Below are the code and all the weights of a small trained network. Each question names an input and a target symbol and asks about switching units off, where a switched-off unit gives its printed mean instead of its output.

import numpy as np


def w(rows, s, z=0):
    codes = np.array(rows[::2]) - 128.0
    scale = np.full(codes.shape[1], s)
    scale[-1] = z or s
    return codes * scale


def f(y):
    return np.maximum(y, 0)


def softmax(a):
    e = np.exp(a - a.max(-1, keepdims=True))
    return e / e.sum(-1, keepdims=True)


def log_softmax(a):
    a = a - a.max(-1, keepdims=True)
    return a - np.log(np.exp(a).sum(-1, keepdims=True))


def net(x, mask):
    ids = ['ΛΠΣαβγεηθμξτφ'.index(c) for c in x.split()]
    T = len(ids)
    res = E[ids] + P[:T]
    u = 0
    for l in range(2):
        r = res
        for j in range(2):
            rows = slice(4 * j, 4 * j + 4)
            q, k, v = (r @ M[l][rows].T for M in (Q, K, V))
            z = softmax(np.where(np.tri(T) > 0, q @ k.T / 4**0.5, -1e9)) @ v
            o = O[l][rows]
            res = res + np.where(mask[u + j], z, o[:, -1]) @ o[:, :-1]
        u += 2
        y = f(res @ A[l][:, :-1].T + A[l][:, -1])
        res = res + np.where(mask[u : u + 4], y, B[l][:, -1]) @ B[l][:, :-1]
        u += 4
    return log_softmax(res[-1] @ U[:, :-1].T + U[:, -1])


Q, K, V, O, A, B = {}, {}, {}, {}, {}, {}
E = w([
[112,148,132],'Λ',
[113,148,120],'Π',
[113,153,136],'Σ',
[141,153,154],'α',
[126,77,101],'β',
[151,126,142],'γ',
[96,122,126],'ε',
[119,129,112],'η',
[226,126,93],'θ',
[154,145,126],'μ',
[227,125,114],'ξ',
[90,67,6],'τ',
[58,75,255],'φ',
],0.0086)
P = w([
[131,163,166],'0',
[146,139,95],'1',
[151,124,81],'2',
[150,97,85],'3',
[151,71,103],'4',
[170,47,118],'5',
[157,23,121],'6',
[155,11,122],'7',
[190,2,127],'8',
],0.006)
Q[0] = w([
[111,247,167],'L0H1',
[185,10,60],'L0H1',
[248,27,102],'L0H1',
[222,1,103],'L0H1',
[189,150,197],'L0H2',
[227,117,153],'L0H2',
[69,96,71],'L0H2',
[54,110,202],'L0H2',
],0.0065)
K[0] = w([
[158,194,68],'L0H1',
[89,18,200],'L0H1',
[110,28,207],'L0H1',
[129,24,219],'L0H1',
[151,167,199],'L0H2',
[117,138,170],'L0H2',
[104,95,47],'L0H2',
[192,255,83],'L0H2',
],0.0073)
V[0] = w([
[127,105,132],'L0H1',
[96,134,173],'L0H1',
[215,158,2],'L0H1',
[214,133,53],'L0H1',
[211,190,89],'L0H2',
[134,161,152],'L0H2',
[144,215,101],'L0H2',
[74,166,163],'L0H2',
],0.0084)
O[0] = w([
[121,83,128,168],'L0H1',
[40,153,226,117],'L0H1',
[218,159,1,79],'L0H1',
[229,174,35,131],'L0H1',
[199,252,51,140],'L0H2',
[108,155,134,67],'L0H2',
[141,211,131,49],'L0H2',
[57,148,201,9],'L0H2',
],0.0054,0.0011)
A[0] = w([
[52,122,52,186],'L0N1',
[221,79,140,229],'L0N2',
[211,193,105,207],'L0N3',
[68,2,121,253],'L0N4',
],0.0053,0.002)
B[0] = w([
[151,44,85,162],'L0N1',
[73,194,43,227],'L0N2',
[204,252,46,198],'L0N3',
[10,39,143,254],'L0N4',
],0.0038,0.0045)
Q[1] = w([
[118,107,201],'L1H1',
[151,166,72],'L1H1',
[164,163,56],'L1H1',
[207,188,53],'L1H1',
[107,121,175],'L1H2',
[119,60,101],'L1H2',
[120,153,228],'L1H2',
[106,159,254],'L1H2',
],0.0073)
K[1] = w([
[104,136,192],'L1H1',
[143,80,85],'L1H1',
[144,47,62],'L1H1',
[177,36,69],'L1H1',
[88,189,140],'L1H2',
[92,100,160],'L1H2',
[181,254,131],'L1H2',
[148,218,136],'L1H2',
],0.009)
V[1] = w([
[136,67,40],'L1H1',
[184,254,113],'L1H1',
[175,243,96],'L1H1',
[135,70,60],'L1H1',
[97,209,169],'L1H2',
[79,154,228],'L1H2',
[132,81,89],'L1H2',
[70,50,197],'L1H2',
],0.0067)
O[1] = w([
[89,176,8,220],'L1H1',
[160,1,95,2],'L1H1',
[195,41,85,26],'L1H1',
[43,150,32,207],'L1H1',
[233,58,172,28],'L1H2',
[234,136,200,15],'L1H2',
[24,187,76,209],'L1H2',
[182,243,171,140],'L1H2',
],0.0045,0.0022)
A[1] = w([
[177,80,128,254],'L1N1',
[206,143,86,119],'L1N2',
[75,183,105,144],'L1N3',
[117,2,47,179],'L1N4',
],0.0081,0.0045)
B[1] = w([
[178,34,211,169],'L1N1',
[130,82,2,159],'L1N2',
[62,159,124,172],'L1N3',
[211,190,108,254],'L1N4',
],0.0056,0.012)
U = w([
[166,76,139,187],'Λ',
[153,102,127,207],'Π',
[182,102,114,190],'Σ',
[196,87,159,105],'α',
[205,91,89,103],'β',
[155,98,145,2],'γ',
[28,228,48,124],'ε',
[72,105,112,174],'η',
[37,99,168,142],'θ',
[149,98,143,33],'μ',
[142,104,148,64],'ξ',
[230,123,103,135],'τ',
[226,252,166,178],'φ',
],0.0046,0.0025)

Each question gives the input, a string of symbols that net reads in full, and the target symbol t.
The units are the heads (4 rows each of Q, K, V and O) and the neurons (one row each of A and B). Each row of codes is followed by its name. A weight is (code - 128) times the scale printed after its matrix; where a second scale follows, it is the last column's (O, A, B and U).
mask holds one flag per unit, layer by layer, with each layer's heads first. A switched-off unit (its flag False) gives its mean, the last column of its rows in O or B, instead of its output. The means were averaged over made-up inputs and are rounded, as every weight is.
A unit's drop is (log p(t) with every unit on - log p(t) with that unit switched off) / (log p(t) with every unit on - log p(t) with every unit switched off).
The circuit of an input: a set's keep is (log p(t) with only the set's units on - log p(t) with every unit switched off) / (log p(t) with every unit on - log p(t) with every unit switched off). Starting from all 12 units, units are removed one at a time, each time the one whose removal leaves the highest keep (on an exact tie, the one counted first), for as long as the keep stays at least 0.8.
circuit, biggest first: the units of the circuit, biggest drop first
k most important neurons: the k neurons with the biggest drops, biggest first
top k neurons in layer l: the k neurons of layer l with the biggest drops, biggest first
which heads matter: for each layer, one digit per head in row order, 1 if its drop is at least 0.15 and else 0, layers parted by /
drop when u is switched off: that unit's drop, to one decimal
input φ ξ τ τ β τ, target φ: most important neuron => [L0N4]
input ε τ γ, target ε: which heads matter => 10 / 11
input φ β θ Λ Λ, target φ: which heads matter => 11 / 11
input α γ μ α ξ τ, target ε: which heads matter => 10 / 11
input τ ξ γ, target ε: top 3 neurons in layer 0 => [L0N1 L0N2 L0N3]
input φ φ θ γ α β ε α Σ, target φ: circuit, biggest first => [L0H1 L1H1 L1H2 L0H2]
input τ Π μ φ β β ξ φ, target θ: which heads matter => 10 / 10
input α Σ β β τ Λ, target ε: which heads matter => 10 / 11
input η μ τ τ ε, target ε: which heads matter => 10 / 11
input θ ε θ ξ, target τ: 2 most important neurons => [L1N4 L0N3]
input τ τ τ ε Π, target ε: circuit, biggest first => [L1H2 L1H1 L0H1 L0N1]
input θ ξ γ, target τ: which heads matter => 11 / 10
input Σ η α τ β, target ε: top 2 neurons in layer 1 => [L1N1 L1N3]
input φ μ θ α Σ η ε ξ ε, target φ: top 2 neurons in layer 0 => [L0N4 L0N3]
input θ τ ξ, target ε: which heads matter => 00 / 01
input τ Σ Π, target ε: 3 most important neurons => [L0N1 L1N1 L1N3]
input η φ ε φ, target θ: which heads matter => 11 / 10
input α ε β τ β Σ, target ε: top 2 neurons in layer 1 => [L1N1 L1N3]
input μ γ η τ γ Σ, target ε: top neuron in layer 0 => [L0N1]
input θ Λ θ, target β: 2 most important neurons => [L1N2 L0N3]
input α γ θ θ η τ Λ, target ε: top 2 neurons in layer 0 => [L0N1 L0N4]
input θ μ β β ε τ ε μ, target ε: top 2 neurons in layer 0 => [L0N1 L0N2]
input φ τ ξ Σ α ξ, target φ: drop when L1H2 is switched off => 0.5
input Π β β τ τ τ Π η, target ε: drop when L0N4 is switched off => 0.0
input φ φ α α, target φ: drop when L1H1 is switched off => 0.8
input η γ γ α Π τ τ α α, target ε: top 2 neurons in layer 1 => [L1N1 L1N3]
input η γ β Σ β τ τ θ, target ε: drop when L1H2 is switched off => 0.3
